Below are the code and all the weights of a small trained network. Each question names an input and a class and asks about switching units off, where a switched-off unit gives its printed mean instead of its output.

import numpy as np


def w(rows, s, z=0):
    codes = np.array(rows[::2]) - 128.0
    scale = np.full(codes.shape[1], s)
    scale[-1] = z or s
    return codes * scale


def norm(h):
    return h / np.sqrt((h * h).mean(-1, keepdims=True) + 1e-5)


def f(y):
    return np.maximum(y, 0)


def log_softmax(a):
    a = a - a.max(-1, keepdims=True)
    return a - np.log(np.exp(a).sum(-1, keepdims=True))


def net(x, mask):
    res = np.array(x, float).reshape(1, 3) / 4 @ E
    u = 0
    for l in range(2):
        y = f(norm(res) @ A[l][:, :-1].T + A[l][:, -1])
        res = res + np.where(mask[u : u + 11], y, B[l][:, -1]) @ B[l][:, :-1]
        u += 11
    return log_softmax(norm(res)[-1] @ U[:, :-1].T + U[:, -1])


A, B = {}, {}
E = w([
[173,105,95,140,178,120,147,163,244,51,118,194],'x0',
[165,113,66,128,124,84,56,200,78,150,145,126],'x1',
[154,120,94,16,58,102,147,165,100,67,127,78],'x2',
],0.011)
A[0] = w([
[126,148,185,31,128,164,200,207,132,115,121,144,49],'0.n1',
[97,199,217,80,107,124,148,93,73,226,98,120,20],'0.n2',
[117,121,188,93,201,89,136,47,212,71,65,122,105],'0.n3',
[146,147,167,107,154,70,52,70,143,211,140,130,71],'0.n4',
[110,181,204,126,37,167,254,124,93,87,180,115,25],'0.n5',
[98,119,130,141,147,191,86,34,90,179,46,199,150],'0.n6',
[130,193,145,96,81,171,210,176,126,56,160,123,46],'0.n7',
[199,164,227,56,46,134,103,167,101,124,163,86,26],'0.n8',
[198,119,116,61,67,100,68,122,146,154,148,77,148],'0.n9',
[185,85,20,173,212,51,119,156,99,59,117,73,78],'0.n10',
[54,133,56,134,108,129,212,76,155,81,119,100,4],'0.n11',
],0.0049,0.0023)
B[0] = w([
[151,89,30,137,86,88,113,123,155,148,56,80,188],'0.n1',
[27,205,91,91,255,153,185,213,233,40,245,107,247],'0.n2',
[172,154,157,190,64,59,5,248,107,131,145,128,236],'0.n3',
[251,113,85,113,175,104,140,97,115,68,119,167,185],'0.n4',
[153,218,181,74,80,116,53,173,130,186,96,165,219],'0.n5',
[158,110,91,25,81,36,103,80,102,84,75,131,242],'0.n6',
[120,100,143,130,159,54,197,44,131,136,94,205,194],'0.n7',
[180,100,98,191,146,41,81,48,192,161,102,74,211],'0.n8',
[189,153,91,100,176,95,98,84,103,102,97,227,232],'0.n9',
[222,181,213,106,130,194,107,111,119,181,192,130,253],'0.n10',
[190,193,185,121,50,180,122,163,179,91,192,142,169],'0.n11',
],0.0053,0.0042)
A[1] = w([
[95,154,171,138,67,93,163,76,101,138,146,70,126],'1.n1',
[105,16,85,79,38,136,187,91,122,82,118,93,132],'1.n2',
[50,94,140,214,169,140,122,66,108,178,85,163,102],'1.n3',
[137,124,137,103,136,255,144,58,56,129,195,126,88],'1.n4',
[176,90,76,158,91,62,58,139,141,214,137,112,110],'1.n5',
[180,156,70,91,110,115,126,102,173,50,139,129,254],'1.n6',
[136,109,115,172,204,133,138,125,133,127,143,170,79],'1.n7',
[58,146,114,150,71,158,96,85,29,147,118,35,121],'1.n8',
[127,146,224,138,57,230,211,64,166,82,69,125,99],'1.n9',
[201,164,160,164,149,69,138,66,181,85,166,175,184],'1.n10',
[121,65,123,134,148,145,218,206,232,60,58,186,82],'1.n11',
],0.0078,0.0036)
B[1] = w([
[196,68,51,150,188,169,125,155,139,99,136,154,170],'1.n1',
[146,101,134,208,168,67,133,42,135,238,38,169,153],'1.n2',
[230,110,96,61,73,62,143,95,148,177,22,75,173],'1.n3',
[38,152,41,135,82,115,189,179,123,93,156,83,145],'1.n4',
[79,129,198,160,89,124,172,149,180,74,133,187,207],'1.n5',
[89,117,167,195,166,154,134,71,115,199,115,108,239],'1.n6',
[168,87,130,43,107,127,155,67,63,150,105,114,172],'1.n7',
[142,116,111,123,186,251,160,136,222,70,149,125,179],'1.n8',
[219,60,186,197,77,90,62,224,49,107,214,254,169],'1.n9',
[60,144,104,101,86,110,138,139,101,111,121,45,248],'1.n10',
[122,148,61,72,177,212,135,132,95,126,174,102,198],'1.n11',
],0.0078,0.011)
U = w([
[132,108,87,112,174,208,164,136,145,114,168,101,129],'0',
[196,94,122,120,101,74,146,73,133,167,56,122,140],'1',
[174,108,190,154,84,122,76,195,98,123,176,204,135],'2',
[6,161,192,136,100,110,160,118,131,141,117,103,148],'3',
[92,155,154,83,126,147,110,115,100,119,81,194,5],'4',
],0.02,0.014)

Each question gives the input, the list of numbers given to net, and the class t.
The units are the neurons (one row each of A and B). Each row of codes is followed by its name. A weight is (code - 128) times the scale printed after its matrix; where a second scale follows, it is the last column's (A, B and U).
mask holds one flag per neuron, layer by layer. A switched-off neuron (its flag False) gives its mean, the last column of its row in B, instead of its output. The means were averaged over made-up inputs and are rounded, as every weight is.
A unit's drop is (log p(t) with every unit on - log p(t) with that unit switched off) / (log p(t) with every unit on - log p(t) with every unit switched off).
most important unit: the unit with the biggest drop
k most important neurons: the k neurons with the biggest drops, biggest first
drop of u: that unit's drop, to one decimal
input [6,3,8], class 1: 3 most important neurons : 1.n2, 0.n2, 1.n8
input [6,0,-7], class 1: most important unit : 1.n3
input [6,-7,0], class 2: 2 most important neurons : 1.n9, 0.n2
input [6,-4,-7], class 1: 3 most important neurons : 1.n3, 0.n2, 1.n8
input [0,-2,-1], class 3: 2 most important neurons : 0.n3, 1.n9
input [3,2,0], class 3: 3 most important neurons : 0.n2, 0.n10, 1.n9
input [5,-6,-5], class 2: 3 most important neurons : 1.n9, 0.n2, 1.n8
input [6,1,7], class 1: 2 most important neurons : 1.n2, 0.n2
input [6,3,-7], class 1: 3 most important neurons : 0.n2, 1.n3, 1.n7
input [-2,4,-4], class 1: 4 most important neurons : 0.n3, 1.n9, 0.n5, 1.n3
input [7,6,-2], class 0: 2 most important neurons : 1.n9, 0.n3
input [7,-8,-5], class 2: 3 most important neurons : 1.n9, 0.n2, 1.n8
input [8,8,6], class 0: 3 most important neurons : 1.n9, 0.n3, 1.n11
input [-5,-1,-5], class 0: most important unit : 1.n8
input [-4,8,-8], class 1: 2 most important neurons : 1.n3, 0.n3
input [-7,-6,-8], class 1: 2 most important neurons : 1.n3, 1.n11
input [-8,7,7], class 0: 3 most important neurons : 1.n8, 1.n9, 1.n3
input [3,3,-1], class 3: drop of 0.n3 : 0.2
input [-6,-7,6], class 2: drop of 0.n7 : 0.1
input [-3,-6,-3], class 2: drop of 1.n9 : 0.8
input [2,-2,2], class 3: most important unit : 0.n3
input [-3,0,-7], class 1: drop of 1.n3 : 0.2
